Below are the code and all the weights of a small trained network. Each question names an input and a class and asks about switching units off, where a switched-off unit gives its printed mean instead of its output.

import numpy as np


def w(rows, s, z=0):
    codes = np.array(rows[::2]) - 128.0
    scale = np.full(codes.shape[1], s)
    scale[-1] = z or s
    return codes * scale


def norm(h):
    return h / np.sqrt((h * h).mean(-1, keepdims=True) + 1e-5)


def f(y):
    return y / 2 * (1 + np.tanh(0.7978845608 * (y + 0.044715 * y**3)))


def log_softmax(a):
    a = a - a.max(-1, keepdims=True)
    return a - np.log(np.exp(a).sum(-1, keepdims=True))


def net(x, mask):
    res = np.array(x, float).reshape(1, 6) / 4 @ E
    u = 0
    for l in range(3):
        y = f(norm(res) @ A[l][:, :-1].T + A[l][:, -1])
        res = res + np.where(mask[u : u + 7], y, B[l][:, -1]) @ B[l][:, :-1]
        u += 7
    return log_softmax(norm(res)[-1] @ U[:, :-1].T + U[:, -1])


A, B = {}, {}
E = w([
[137,20,2,180,102,120,207],'x0',
[166,150,114,130,123,128,132],'x1',
[95,117,133,128,124,133,125],'x2',
[133,126,123,220,206,199,75],'x3',
[73,176,41,89,149,123,118],'x4',
[196,100,90,47,95,198,90],'x5',
],0.0073)
A[0] = w([
[96,148,112,78,242,109,197,93],'0.n0',
[136,97,128,26,102,26,160,42],'0.n1',
[68,167,212,74,164,174,121,178],'0.n2',
[115,94,149,63,34,93,157,1],'0.n3',
[102,7,98,161,79,113,100,129],'0.n4',
[254,92,201,138,165,83,176,86],'0.n5',
[178,59,238,184,55,151,156,54],'0.n6',
],0.0074,0.0034)
B[0] = w([
[111,112,84,72,120,150,87,142],'0.n0',
[165,149,64,167,100,112,101,191],'0.n1',
[149,79,102,115,143,121,155,254],'0.n2',
[182,162,133,160,42,143,43,171],'0.n3',
[127,77,112,101,163,114,118,198],'0.n4',
[56,125,55,120,117,140,168,189],'0.n5',
[5,195,58,57,153,176,90,216],'0.n6',
],0.011,0.0046)
A[1] = w([
[134,232,244,82,99,120,53,139],'1.n0',
[159,162,20,110,175,87,137,194],'1.n1',
[93,150,144,161,140,49,212,58],'1.n2',
[155,36,124,76,117,190,109,54],'1.n3',
[54,100,138,187,179,2,138,52],'1.n4',
[115,141,193,80,183,148,220,96],'1.n5',
[105,151,163,159,21,88,171,2],'1.n6',
],0.0083,0.0027)
B[1] = w([
[112,56,56,136,193,37,201,235],'1.n0',
[56,128,149,108,137,176,166,253],'1.n1',
[231,180,204,138,54,175,169,152],'1.n2',
[181,191,254,101,91,136,171,188],'1.n3',
[147,159,182,96,77,192,162,201],'1.n4',
[90,104,106,54,183,145,175,147],'1.n5',
[93,139,73,165,46,87,71,140],'1.n6',
],0.0092,0.005)
A[2] = w([
[250,60,93,5,128,128,107,86],'2.n0',
[108,151,190,192,165,239,103,72],'2.n1',
[173,226,141,140,85,208,41,5],'2.n2',
[142,77,162,241,207,195,45,136],'2.n3',
[99,183,213,254,91,60,191,52],'2.n4',
[141,9,74,186,55,159,189,70],'2.n5',
[180,74,171,170,175,96,189,90],'2.n6',
],0.007,0.0033)
B[2] = w([
[93,137,220,172,128,177,118,253],'2.n0',
[84,135,72,135,82,168,95,230],'2.n1',
[147,131,143,140,109,110,187,142],'2.n2',
[188,145,110,170,79,1,5,221],'2.n3',
[168,203,184,109,95,187,126,150],'2.n4',
[152,58,169,110,227,89,125,216],'2.n5',
[94,84,171,45,119,101,165,159],'2.n6',
],0.01,0.0031)
U = w([
[171,49,174,84,202,56,190,88],'0',
[200,177,63,180,2,51,15,183],'1',
[109,153,127,88,81,180,148,206],'2',
[53,205,58,61,116,187,113,3],'3',
[183,213,232,116,39,224,164,35],'4',
],0.0084,0.0041)

Each question gives the input, the list of numbers given to net, and the class t.
The units are the neurons (one row each of A and B). Each row of codes is followed by its name. A weight is (code - 128) times the scale printed after its matrix; where a second scale follows, it is the last column's (A, B and U).
mask holds one flag per neuron, layer by layer. A switched-off neuron (its flag False) gives its mean, the last column of its row in B, instead of its output. The means were averaged over made-up inputs and are rounded, as every weight is.
A unit's drop is (log p(t) with every unit on - log p(t) with that unit switched off) / (log p(t) with every unit on - log p(t) with every unit switched off).
The circuit of an input: a set's keep is (log p(t) with only the set's units on - log p(t) with every unit switched off) / (log p(t) with every unit on - log p(t) with every unit switched off). Starting from the 12 units with the biggest drops (on a tie, the unit counted first), units are removed one at a time, each time the one whose removal leaves the highest keep (on an exact tie, the one counted first), for as long as the keep stays at least 0.8.
circuit, biggest first: the units of the circuit, biggest drop first
unit that matters most: the unit with the biggest drop
top k neurons: the k neurons with the biggest drops, biggest first
top k neurons in layer l: the k neurons of layer l with the biggest drops, biggest first
input [-5,-8,0,4,0,4], class 0: top 2 neurons in layer 0	[0.n5 0.n1]
input [5,-2,2,4,-4,-6], class 4: unit that matters most	1.n4
input [-8,-4,5,6,3,-7], class 0: top 3 neurons	[1.n0 0.n5 0.n6]
input [-2,1,6,-4,-8,7], class 3: top 2 neurons	[0.n6 0.n5]
input [-4,-6,2,-6,-4,-8], class 4: top 2 neurons	[1.n2 2.n4]
input [6,7,1,7,-8,2], class 3: top 3 neurons	[0.n6 0.n5 1.n0]
input [-2,2,3,0,5,-8], class 4: circuit, biggest first	[0.n6 1.n2]
input [6,-2,-2,-8,-6,2], class 1: top 4 neurons in layer 0	[0.n3 0.n1 0.n2 0.n0]
input [6,7,-1,-1,4,-4], class 0: top 2 neurons	[2.n5 0.n6]
input [-6,5,4,-1,4,8], class 4: circuit, biggest first	[2.n0 0.n6]
input [6,-5,-6,-2,-3,7], class 4: top 2 neurons	[1.n3 2.n0]
input [0,-1,-7,-6,-3,8], class 4: top 2 neurons	[2.n0 2.n3]
input [-8,-1,7,-3,3,7], class 0: circuit, biggest first	[1.n0 0.n6]
input [-3,-4,0,-1,-1,-7], class 4: unit that matters most	1.n2
input [-6,6,-4,1,-8,1], class 3: circuit, biggest first	[0.n6 0.n5]
input [8,7,6,-6,4,7], class 0: circuit, biggest first	[2.n5 0.n6]
input [-8,8,-4,-8,3,5], class 0: top 3 neurons	[1.n0 0.n6 2.n3]
input [-7,-7,5,7,-4,7], class 0: top 2 neurons	[1.n0 0.n1]
input [-6,2,-5,-5,3,-5], class 0: top 2 neurons	[1.n0 0.n5]
input [-8,-1,0,1,-7,-1], class 0: circuit, biggest first	[1.n0]
input [2,-7,-3,1,2,5], class 4: circuit, biggest first	[1.n3 0.n6]
input [7,8,-4,-5,5,-8], class 4: top 2 neurons	[1.n2 0.n2]
input [5,-7,-1,6,-4,3], class 1: top 3 neurons	[2.n3 1.n0 0.n2]
input [6,2,3,4,-7,-5], class 3: top 3 neurons	[0.n6 1.n0 0.n2]
input [-2,1,3,5,-4,5], class 1: top 2 neurons in layer 0	[0.n6 0.n4]
input [8,8,2,-5,-2,8], class 0: top 2 neurons in layer 2	[2.n5 2.n1]
